Each row is followed by its group and then its class within the group.
[ -2  -9 -55  13 -29   0   0  33  -4   2  12  -2  13   4  -2  -8  -1  19
 -13  -7  -2  -4  -2  17  -2  -7   0  -7  30  22  -1 -23  -9  32  12  12
  11  -3  -2   4  -3  -3  -6 -10  15  10]
H/j534
[ -2  -7 -44  12 -19   1   1  21  -2   1  14  -3   9   6   2  -9   3  15
 -16  -2  -1 -13  -3  13  -5  -6   0   0  25   6  -2 -26 -14  29  12   6
   9  -7  -4   8   2  -3  -6  -7  16   5]
H/j534
[ -4 -34 -48  23 -18   0   1  10  -3  -1   5   3  19   6   0  -4   3  -2
  -6   1   1   0   1   6 -12  -3  -2  -1  -1   4 -13 -24  -6  16   6   1
  13  -6   0   6  -2 -10 -27   8  13   8]
Q/j89
[  1 -51 -65  22 -27   2   1   5  -6   1  11   6  12   7   0  -7   5  10
   1   1   6 -10   0   9  -6   4  -2  -5   3   5  -8 -23  -7   9   4   3
  17 -11   2   3  -4 -13 -39   0  10  18]
B/j361
[  2  -1 -18  15   6   1  -2  15   0   1  19  -1  -5   3   8  -4   1   0
   5  -6  -3   2   8   0  -4  -2   0  -4  20  -8  -2 -17  -8  10   4   4
  -3  -1 -14   6   1  -4 -12   3   3  -4]
H/j534
[ -3 -10 -70   9  -9  -3   0  18  -2   2  12  -2  -6  12   6  -5   0   7
  -3   0   2   5   0   9  -4  -4  -2  -2  23  -5  -2 -21  -5   9   7   4
  -7  -4  -2   9   3  -9 -24  -2  16  -1]
H/j534
[  6 -34 -19  17 -15   2   0  -2  -2   0  14   8   8   9  -3  -1   1   4
  -3   2   6  -2  -3  13  -4   3   0  -1 -15  -2  -4 -19  -4   4   8   2
   2  -6   6   3  -4  -8 -31   3   1   5]
B/j23
[  2 -34 -80  18 -32   4   5  40  -7   3  13   0  18  11  -3 -10   3  13
  -7  -6   0  -1   0  19  -7  -9   1 -10  23  16  -7 -36 -11  37  14   9
  14  -6  -1   8   3 -13 -21  -7  16  18]
H/j534
[-14 -56 -80  17 -43   2   3   1  -4  -1   2   2  17  16  -4  -2  -4  13
 -17   4  12  -3   2  15  -8  -1  -4   2 -14  -1  -4 -24  -4  10   8   3
   8 -11   3   4  -2 -13 -34   5  27  17]
Q/J508
[  0 -42 -53  20 -22   2  -3  -2  -1  -2   3   7  11   9  -3 -11   3   4
  -4   0   7  -1  -1   9  -7   3  -1   1  -8   4  -8 -20  -4   4   5   2
  10  -8   6   6  -6 -10 -39   2   9   9]
B/j361
[-10 -24 -46   8 -20   2   3  25  -9  -1  -1  -1  27   9  -1  -4  -6   0
 -18   0  -1  -2   3  10  -9  -4   2  -2   7   9   0 -24 -10  27   5   4
  14  -6  -6  10   1  -6  -7   9  22   4]
Q/j658
[ -2  -9 -41  11 -16   2  -1  16  -2   1  12   1   6   7   2  -2  -2  10
 -10  -1   2  -6  -3   4  -8   0   3  -3  20  -1  -2 -21 -10  19   7   6
   2  -8  -3   9   0  -3  -9  -2  17   6]
H/j764
[ -4 -25 -80  18 -13  -3   1  30  -6   2   9   0   5   7   3  -7   3   2
  -2   2   3   6  -1  21  -7  -5   1  -1  20  11  -5 -26  -8  12   5   4
   0  -3  -3   9  -2 -13 -37   0  11   2]
T/J516
[ -3 -29 -71  15 -23   2   5  27  -5   1   5   3  14   9  -3  -9   3   5
  -6  -1   4  -3   0  16  -5  -3   0 -11   9  16  -6 -19  -8  12   3   5
   9  -4   3   6  -3  -8 -30  -3  11  11]
T/J516
[ -5 -18 -80  16  -2  -7   2  19  -3   1  12   0  -1  11   7  -6   3  -1
   2  -2   9   5  -1  14  -6  -1  -1   0  20   2  -7 -23  -6  10   3   3
  -6  -5  -2  10  -3  -9 -37   2  13  -5]
T/J516
[ -8 -25 -80  10  -8  -3   2  20  -4   1   1   1   2  11  -1  -4   3  -3
   4  -6   3  10   0  13  -8   0  -2  -5   8   6  -6 -15  -4  -3   0   3
  -3  -4  -1   6   0 -12 -32   0   9   3]
T/j631
[ -6 -42 -76  18 -24   9   3  12  -2   2   6   3  10  14  -2  -5  -2   7
  -4   1   5  -2   2   9  -7  -5  -5  -2   4  -1  -6 -26  -8  14   7   1
   7  -7  -1   5  11 -12 -29   3  19  13]
Q/j89
[  1 -30 -32  17 -27   3   5  20  -5  -1   8   4  24   7  -6  -3   1   4
 -13  -4   0  -3   2  10 -10  -4   1  -3  -4  11  -3 -20 -10  26  14   4
  20  -3   0   4   0  -9  -8   4  11  12]
B/j557
[-10 -37 -65  14 -23   6   1   7  -5  -5  -7   2  23   6  -1  -2   1   5
 -11   4   0 -12   1  12  -8  -6  -3   2   6  17  -3 -12  -6  13   7   0
  18  -8   0   2  -1  -6 -23   1  17  17]
Q/j89
[ -8 -58 -80  24 -46   4   2   1  -6  -1   5   7  17  16  -7  -8   1  12
 -10   2  14  -2   2  18   1   0  -3  -1 -17   6  -8 -31  -7   9   8   8
  10 -10  10   4  -4 -17 -44   3  17  20]
B/j557
[ -7 -42 -59  17 -27   4   0  10 -10  -2   2   1  25   8  -2  -2   5   8
 -13   2  -2 -12   1   6 -11  -1  -1   1   8  10  -4 -21  -9  23  14   5
  21 -10  -1   0  -6  -5 -23   0  21  16]
Q/j89
[  1 -31 -36  16 -15   0   4  27  -4   1  11   4  19   5  -4  -5   5  -2
   1  -5  -4   1  -2   7 -10  -5   1  -6   8   9  -6 -22 -10  27   8   3
  20  -4  -1   6   0 -10 -10   9   4  13]
B/j361
[ -6 -37 -80  21 -19  -4   3  23  -5   2  10   4   8  16  -2  -7   5  -2
   1   0   7  12   0  17  -8   0   1  -2   7  11 -10 -29  -6  12   3   3
   5  -8   1  10  -2 -16 -43   6  13   5]
T/j631
[  2  -7 -38  10 -13  -1   0  27  -2   0  14  -1   1   6   4  -4   1   9
  -8  -2   2   2  -2  10  -2   7  -1  -4  17   3  -5 -22 -12  17   8   2
  -2  -6   0   7   3  -7 -11  -4  12   0]
H/j534
